Below are the code and all the weights of a small trained network. Each question names an input and a class and asks about switching units off, where a switched-off unit gives its printed mean instead of its output.

import numpy as np


def w(rows, s, z=0):
    codes = np.array(rows[::2]) - 128.0
    scale = np.full(codes.shape[1], s)
    scale[-1] = z or s
    return codes * scale


def norm(h):
    return h / np.sqrt((h * h).mean(-1, keepdims=True) + 1e-5)


def f(y):
    return y / 2 * (1 + np.tanh(0.7978845608 * (y + 0.044715 * y**3)))


def log_softmax(a):
    a = a - a.max(-1, keepdims=True)
    return a - np.log(np.exp(a).sum(-1, keepdims=True))


def net(x, mask):
    res = np.array(x, float).reshape(1, 6) / 4 @ E
    u = 0
    for l in range(3):
        y = f(norm(res) @ A[l][:, :-1].T + A[l][:, -1])
        res = res + np.where(mask[u : u + 3], y, B[l][:, -1]) @ B[l][:, :-1]
        u += 3
    return log_softmax(norm(res)[-1] @ U[:, :-1].T + U[:, -1])


A, B = {}, {}
E = w([
[74,177,86,189,104,125,169,200,153,35,83,173],'x0',
[160,57,180,77,51,99,228,129,253,134,161,203],'x1',
[142,224,57,128,150,28,193,21,159,151,83,113],'x2',
[85,101,185,177,153,59,49,127,173,166,60,173],'x3',
[134,114,135,115,192,139,131,111,147,69,149,98],'x4',
[124,127,133,126,125,125,130,132,126,127,124,125],'x5',
],0.0041)
A[0] = w([
[154,143,90,93,105,170,176,129,88,110,175,104,4],'L0N1',
[128,124,132,110,197,145,131,106,161,55,165,95,13],'L0N2',
[118,162,95,136,9,139,130,147,83,206,137,148,51],'L0N3',
],0.012,0.0034)
B[0] = w([
[58,124,168,191,100,76,3,116,193,181,96,184,255],'L0N1',
[167,75,147,81,232,124,207,151,84,87,84,119,195],'L0N2',
[164,68,156,84,251,129,185,133,121,58,107,105,255],'L0N3',
],0.0065,0.0045)
A[1] = w([
[78,184,25,142,47,144,207,205,97,1,161,192,3],'L1N1',
[157,67,127,22,136,149,121,49,55,234,226,109,7],'L1N2',
[163,227,16,85,104,121,213,23,122,141,165,96,45],'L1N3',
],0.0079,0.0016)
B[1] = w([
[210,180,171,162,126,205,96,131,190,78,118,9,230],'L1N1',
[141,211,142,233,85,200,110,211,219,3,68,73,253],'L1N2',
[126,225,81,94,156,52,168,54,144,159,160,106,217],'L1N3',
],0.004,0.0046)
A[2] = w([
[162,115,129,69,24,137,195,123,173,118,200,133,6],'L2N1',
[125,183,72,129,127,153,98,133,7,112,153,87,1],'L2N2',
[115,81,132,110,77,212,114,208,64,102,195,139,19],'L2N3',
],0.015,0.00092)
B[2] = w([
[97,71,79,150,101,254,119,138,34,220,149,139,221],'L2N1',
[116,32,136,122,51,215,164,153,140,197,168,189,237],'L2N2',
[135,220,70,91,140,8,171,38,130,146,130,121,254],'L2N3',
],0.0064)
U = w([
[108,52,96,132,70,239,154,131,100,220,157,173,254],'0',
[140,238,46,77,115,40,172,37,108,150,164,107,63],'1',
[70,101,180,169,117,50,2,143,164,156,90,204,137],'2',
[170,58,146,50,234,120,203,150,81,50,107,118,56],'3',
[170,198,149,175,80,205,94,178,182,41,121,48,110],'4',
],0.0051,0.00079)

Each question gives the input, the list of numbers given to net, and the class t.
The units are the neurons (one row each of A and B). Each row of codes is followed by its name. A weight is (code - 128) times the scale printed after its matrix; where a second scale follows, it is the last column's (A, B and U).
mask holds one flag per neuron, layer by layer. A switched-off neuron (its flag False) gives its mean, the last column of its row in B, instead of its output. The means were averaged over made-up inputs and are rounded, as every weight is.
A unit's drop is (log p(t) with every unit on - log p(t) with that unit switched off) / (log p(t) with every unit on - log p(t) with every unit switched off).
The circuit of an input: a set's keep is (log p(t) with only the set's units on - log p(t) with every unit switched off) / (log p(t) with every unit on - log p(t) with every unit switched off). Starting from all 9 units, units are removed one at a time, each time the one whose removal leaves the highest keep (on an exact tie, the one counted first), for as long as the keep stays at least 0.8.
units of the circuit, in order: the units of the circuit, biggest drop first
k most important neurons: the k neurons with the biggest drops, biggest first
k most important neurons of layer l: the k neurons of layer l with the biggest drops, biggest first
input [2,6,3,0,-2,-1], class 0: most important neuron : (L2N1)
input [8,4,-4,5,-6,6], class 4: 4 most important neurons : (L1N1 L0N1 L0N2 L2N2)
input [6,-6,-5,0,-7,-3], class 3: 2 most important neurons of layer 0 : (L0N3 L0N1)
input [-3,2,4,5,6,3], class 3: 4 most important neurons : (L0N1 L2N3 L0N2 L1N3)
input [8,-3,-1,6,0,-8], class 4: units of the circuit, in order : (L0N1 L1N1)
input [-7,-3,-3,0,3,-2], class 4: 2 most important neurons : (L1N2 L0N3)
input [8,-3,6,4,0,4], class 4: units of the circuit, in order : (L1N1 L2N3 L0N1)
input [-8,-3,4,6,2,-6], class 4: units of the circuit, in order : (L1N2 L0N1)
input [7,-5,-3,2,8,3], class 3: 2 most important neurons of layer 1 : (L1N2 L1N3)
input [-1,-3,-6,-6,0,1], class 1: 2 most important neurons of layer 1 : (L1N3 L1N2)
input [8,-5,-8,0,-7,6], class 1: 2 most important neurons : (L2N3 L1N2)
input [1,8,0,-1,6,8], class 0: 2 most important neurons : (L2N1 L0N3)
input [5,2,-6,-2,0,1], class 1: 2 most important neurons : (L2N3 L1N2)
input [-4,6,-8,-6,6,-4], class 1: units of the circuit, in order : (L2N3)
input [5,8,-4,4,7,7], class 0: units of the circuit, in order : (L2N1 L0N1)
input [-2,-7,5,4,-7,3], class 0: 2 most important neurons of layer 2 : (L2N2 L2N3)
input [-8,0,-8,6,3,-5], class 1: units of the circuit, in order : (L2N3 L0N1 L0N3)
input [5,-5,4,0,5,-8], class 0: units of the circuit, in order : (L2N2 L0N3)
input [1,2,3,3,-4,4], class 3: units of the circuit, in order : (L0N3 L0N1)
input [-6,1,4,2,8,2], class 3: most important neuron : (L0N2)
input [4,8,-5,2,8,7], class 0: 2 most important neurons : (L2N1 L0N3)
input [5,-7,7,0,-6,1], class 0: 2 most important neurons : (L2N2 L2N3)
